Here is a tiny trained network, its code and every weight. The questions are about switching its units off for an input and a class, where a switched-off unit gives its printed mean instead of its output.

import numpy as np


def w(rows, s, z=0):
    codes = np.array(rows[::2]) - 128.0
    scale = np.full(codes.shape[1], s)
    scale[-1] = z or s
    return codes * scale


def f(y):
    return np.maximum(y, 0)


def log_softmax(a):
    a = a - a.max(-1, keepdims=True)
    return a - np.log(np.exp(a).sum(-1, keepdims=True))


def net(x, mask):
    res = np.array(x, float).reshape(1, 4) / 4 @ E
    y = f(res @ A[0][:, :-1].T + A[0][:, -1])
    res = res + np.where(mask, y, B[0][:, -1]) @ B[0][:, :-1]
    return log_softmax(res[-1] @ U[:, :-1].T + U[:, -1])


A, B = {}, {}
E = w([
[125,112,139,141,129,123,135,108,122,112],'x0',
[21,125,26,134,145,155,103,73,96,176],'x1',
[129,174,90,247,35,139,236,124,240,156],'x2',
[103,11,126,129,130,219,135,218,130,27],'x3',
],0.013)
A[0] = w([
[130,136,74,220,41,142,209,131,223,140,132],'N0',
[24,129,54,139,135,159,91,87,123,143,135],'N1',
[207,146,226,143,123,99,129,179,145,105,254],'N2',
[96,69,131,147,136,254,143,203,128,79,130],'N3',
[166,126,130,76,157,78,72,104,113,113,247],'N4',
[185,161,139,155,127,68,153,88,157,196,191],'N5',
[117,132,99,165,106,166,159,158,144,103,83],'N6',
[171,143,124,154,82,106,165,143,189,87,105],'N7',
[193,88,185,123,99,146,135,153,163,108,155],'N8',
[74,66,118,87,152,182,91,161,103,102,151],'N9',
[75,152,85,110,147,118,117,83,118,179,160],'N10',
],0.013,0.0084)
B[0] = w([
[56,141,57,146,68,209,146,134,202,125,251],'N0',
[22,58,104,148,146,161,117,33,56,141,203],'N1',
[191,194,173,28,112,91,150,187,160,96,211],'N2',
[136,70,157,96,189,194,6,146,192,95,237],'N3',
[192,134,165,124,120,60,165,140,37,123,201],'N4',
[147,191,141,144,63,110,174,95,155,169,202],'N5',
[107,129,53,134,129,191,101,153,166,76,169],'N6',
[72,172,132,119,101,135,97,163,164,151,186],'N7',
[158,167,186,97,134,149,96,182,158,125,187],'N8',
[115,59,136,90,189,84,112,109,153,135,216],'N9',
[103,107,138,176,101,131,139,58,63,145,191],'N10',
],0.011,0.03)
U = w([
[224,179,156,106,89,22,221,152,63,134,252],'0',
[125,123,149,192,101,71,146,68,2,185,187],'1',
[230,106,186,94,179,113,80,180,159,109,119],'2',
[77,56,147,112,196,108,66,93,131,149,137],'3',
[141,216,127,129,41,97,209,134,222,177,179],'4',
[80,151,96,222,58,177,196,64,123,196,47],'5',
[116,167,137,122,84,194,61,220,209,115,67],'6',
[79,72,47,174,133,225,95,119,172,103,29],'7',
],0.0076,0.0034)

Each question gives the input, the list of numbers given to net, and the class t.
The units are the neurons (one row each of A and B). Each row of codes is followed by its name. A weight is (code - 128) times the scale printed after its matrix; where a second scale follows, it is the last column's (A, B and U).
mask holds one flag per neuron, in row order. A switched-off neuron (its flag False) gives its mean, the last column of its row in B, instead of its output. The means were averaged over made-up inputs and are rounded, as every weight is.
A unit's drop is (log p(t) with every unit on - log p(t) with that unit switched off) / (log p(t) with every unit on - log p(t) with every unit switched off).
The circuit of an input: a set's keep is (log p(t) with only the set's units on - log p(t) with every unit switched off) / (log p(t) with every unit on - log p(t) with every unit switched off). Starting from all 11 units, units are removed one at a time, each time the one whose removal leaves the highest keep (on an exact tie, the one counted first), for as long as the keep stays at least 0.8.
circuit, biggest first: the units of the circuit, biggest drop first
unit that matters most: the unit with the biggest drop
top k neurons: the k neurons with the biggest drops, biggest first
drop when u is switched off: that unit's drop, to one decimal
input [-5,2,-2,5], class 3: unit that matters most	N0
input [2,8,-1,6], class 3: top 2 neurons	[N0; N9]
input [-7,-2,0,-1], class 0: circuit, biggest first	[N0; N3]
input [-8,-3,-8,1], class 2: top 2 neurons	[N5; N9]
input [-8,-2,8,0], class 4: top 2 neurons	[N3; N5]
input [-3,0,3,0], class 4: top 2 neurons	[N3; N1]
input [5,8,8,0], class 5: top 2 neurons	[N3; N10]
input [6,8,-2,0], class 1: top 3 neurons	[N3; N10; N0]
input [-2,4,0,6], class 3: top 2 neurons	[N0; N9]
input [-5,4,-7,-1], class 1: top 2 neurons	[N3; N4]
input [-8,3,-4,0], class 1: drop when N3 is switched off	0.5
input [2,-6,-3,0], class 0: drop when N3 is switched off	0.6
input [-4,-5,3,0], class 4: drop when N3 is switched off	1.5
input [6,1,7,-8], class 5: circuit, biggest first	[N2]
